Below is a small trained network, with its code and all its weights. Each question gives an input and a class and asks what happens when units are switched off, that is, made to give their printed mean instead of their output.

import numpy as np


def w(rows, s, z=0):
    codes = np.array(rows[::2]) - 128.0
    scale = np.full(codes.shape[1], s)
    scale[-1] = z or s
    return codes * scale


def norm(h):
    return h / np.sqrt((h * h).mean(-1, keepdims=True) + 1e-5)


def f(y):
    return np.maximum(y, 0)


def log_softmax(a):
    a = a - a.max(-1, keepdims=True)
    return a - np.log(np.exp(a).sum(-1, keepdims=True))


def net(x, mask):
    res = np.array(x, float).reshape(1, 3) / 4 @ E
    u = 0
    for l in range(4):
        y = f(norm(res) @ A[l][:, :-1].T + A[l][:, -1])
        res = res + np.where(mask[u : u + 6], y, B[l][:, -1]) @ B[l][:, :-1]
        u += 6
    return log_softmax(norm(res)[-1] @ U[:, :-1].T + U[:, -1])


A, B = {}, {}
E = w([
[77,153,213],'x0',
[254,157,163],'x1',
[124,129,131],'x2',
],0.0061)
A[0] = w([
[219,213,115,71],'L0N0',
[177,255,94,255],'L0N1',
[117,117,214,141],'L0N2',
[162,203,62,102],'L0N3',
[101,81,176,110],'L0N4',
[38,160,200,123],'L0N5',
],0.0062,0.0029)
B[0] = w([
[68,253,192,213],'L0N0',
[10,110,83,252],'L0N1',
[137,57,145,195],'L0N2',
[104,14,169,172],'L0N3',
[184,95,146,160],'L0N4',
[149,28,137,228],'L0N5',
],0.0048,0.0037)
A[1] = w([
[75,27,139,159],'L1N0',
[255,124,228,183],'L1N1',
[68,208,106,212],'L1N2',
[117,122,214,78],'L1N3',
[75,166,166,248],'L1N4',
[101,253,163,52],'L1N5',
],0.0069,0.0015)
B[1] = w([
[129,188,77,253],'L1N0',
[98,140,166,222],'L1N1',
[163,189,91,171],'L1N2',
[125,2,148,189],'L1N3',
[243,62,167,201],'L1N4',
[189,155,59,177],'L1N5',
],0.0074,0.0047)
A[2] = w([
[44,39,148,28],'L2N0',
[177,80,51,81],'L2N1',
[186,120,130,161],'L2N2',
[141,95,254,6],'L2N3',
[235,120,201,171],'L2N4',
[241,108,39,61],'L2N5',
],0.0097,0.0023)
B[2] = w([
[174,176,60,212],'L2N0',
[242,55,129,207],'L2N1',
[58,95,2,185],'L2N2',
[133,85,133,206],'L2N3',
[91,212,29,254],'L2N4',
[110,48,222,239],'L2N5',
],0.0057,0.0056)
A[3] = w([
[84,94,212,150],'L3N0',
[210,187,151,96],'L3N1',
[200,82,110,133],'L3N2',
[245,148,155,180],'L3N3',
[115,254,76,233],'L3N4',
[66,188,54,251],'L3N5',
],0.0071,0.0024)
B[3] = w([
[143,49,99,153],'L3N0',
[75,124,183,146],'L3N1',
[163,158,78,249],'L3N2',
[98,186,108,187],'L3N3',
[6,161,54,226],'L3N4',
[91,255,189,255],'L3N5',
],0.0081,0.0042)
U = w([
[42,233,137,181],'0',
[155,9,145,203],'1',
[141,149,88,194],'2',
[202,164,137,51],'3',
[128,132,231,2],'4',
],0.012,0.005)

Each question gives the input, the list of numbers given to net, and the class t.
The units are the neurons (one row each of A and B). Each row of codes is followed by its name. A weight is (code - 128) times the scale printed after its matrix; where a second scale follows, it is the last column's (A, B and U).
mask holds one flag per neuron, layer by layer. A switched-off neuron (its flag False) gives its mean, the last column of its row in B, instead of its output. The means were averaged over made-up inputs and are rounded, as every weight is.
A unit's drop is (log p(t) with every unit on - log p(t) with that unit switched off) / (log p(t) with every unit on - log p(t) with every unit switched off).
The circuit of an input: a set's keep is (log p(t) with only the set's units on - log p(t) with every unit switched off) / (log p(t) with every unit on - log p(t) with every unit switched off). Starting from the 12 units with the biggest drops (on a tie, the unit counted first), units are removed one at a time, each time the one whose removal leaves the highest keep (on an exact tie, the one counted first), for as long as the keep stays at least 0.8.
units of the circuit, in order: the units of the circuit, biggest drop first
most important unit: the unit with the biggest drop
k most important neurons: the k neurons with the biggest drops, biggest first
top k neurons in layer l: the k neurons of layer l with the biggest drops, biggest first
drop when u is switched off: that unit's drop, to one decimal
input [-7,-3,-2], class 1: units of the circuit, in order -> [L2N4; L2N5]
input [-2,-2,-3], class 3: top neuron in layer 2 -> [L2N4]
input [-6,-1,3], class 1: units of the circuit, in order -> [L2N5; L2N4]
input [-6,-2,2], class 1: units of the circuit, in order -> [L2N4; L2N5]
input [-1,5,4], class 0: units of the circuit, in order -> [L2N4; L1N1]
input [6,5,-8], class 2: 3 most important neurons -> [L2N4; L2N5; L1N5]
input [6,5,-7], class 2: units of the circuit, in order -> [L2N4; L1N3; L1N0; L3N5]
input [-2,-2,-1], class 3: 2 most important neurons -> [L1N1; L2N4]
input [4,2,-8], class 2: units of the circuit, in order -> [L2N5; L1N4]
input [-6,6,-5], class 0: 2 most important neurons -> [L0N0; L2N4]
input [3,-1,5], class 2: 4 most important neurons -> [L2N0; L2N5; L1N0; L2N4]
input [-8,8,4], class 0: 2 most important neurons -> [L0N0; L2N4]
input [-5,2,3], class 1: 2 most important neurons -> [L2N5; L0N3]
input [2,0,-1], class 3: 3 most important neurons -> [L2N0; L2N4; L0N5]
input [3,2,8], class 2: top 4 neurons in layer 2 -> [L2N5; L2N0; L2N3; L2N4]
input [-7,7,1], class 0: most important unit -> L0N0
input [-6,-3,-6], class 1: top 2 neurons in layer 3 -> [L3N5; L3N4]
input [0,5,-5], class 0: 2 most important neurons -> [L2N4; L1N1]
input [-8,6,-6], class 1: 3 most important neurons -> [L2N5; L0N1; L3N5]
input [-8,-3,-3], class 1: top 3 neurons in layer 2 -> [L2N4; L2N5; L2N0]
input [5,3,-2], class 1: most important unit -> L1N3
input [2,-2,5], class 2: top 2 neurons in layer 2 -> [L2N4; L2N0]
input [-7,-2,0], class 1: top 2 neurons in layer 3 -> [L3N5; L3N4]
input [-2,5,3], class 0: drop when L2N4 is switched off -> 0.2
input [-3,8,1], class 0: drop when L2N5 is switched off -> 0.0
input [5,8,8], class 0: drop when L2N4 is switched off -> 0.4
input [2,6,2], class 0: drop when L2N4 is switched off -> 0.5
input [5,3,1], class 1: top neuron in layer 0 -> [L0N2]
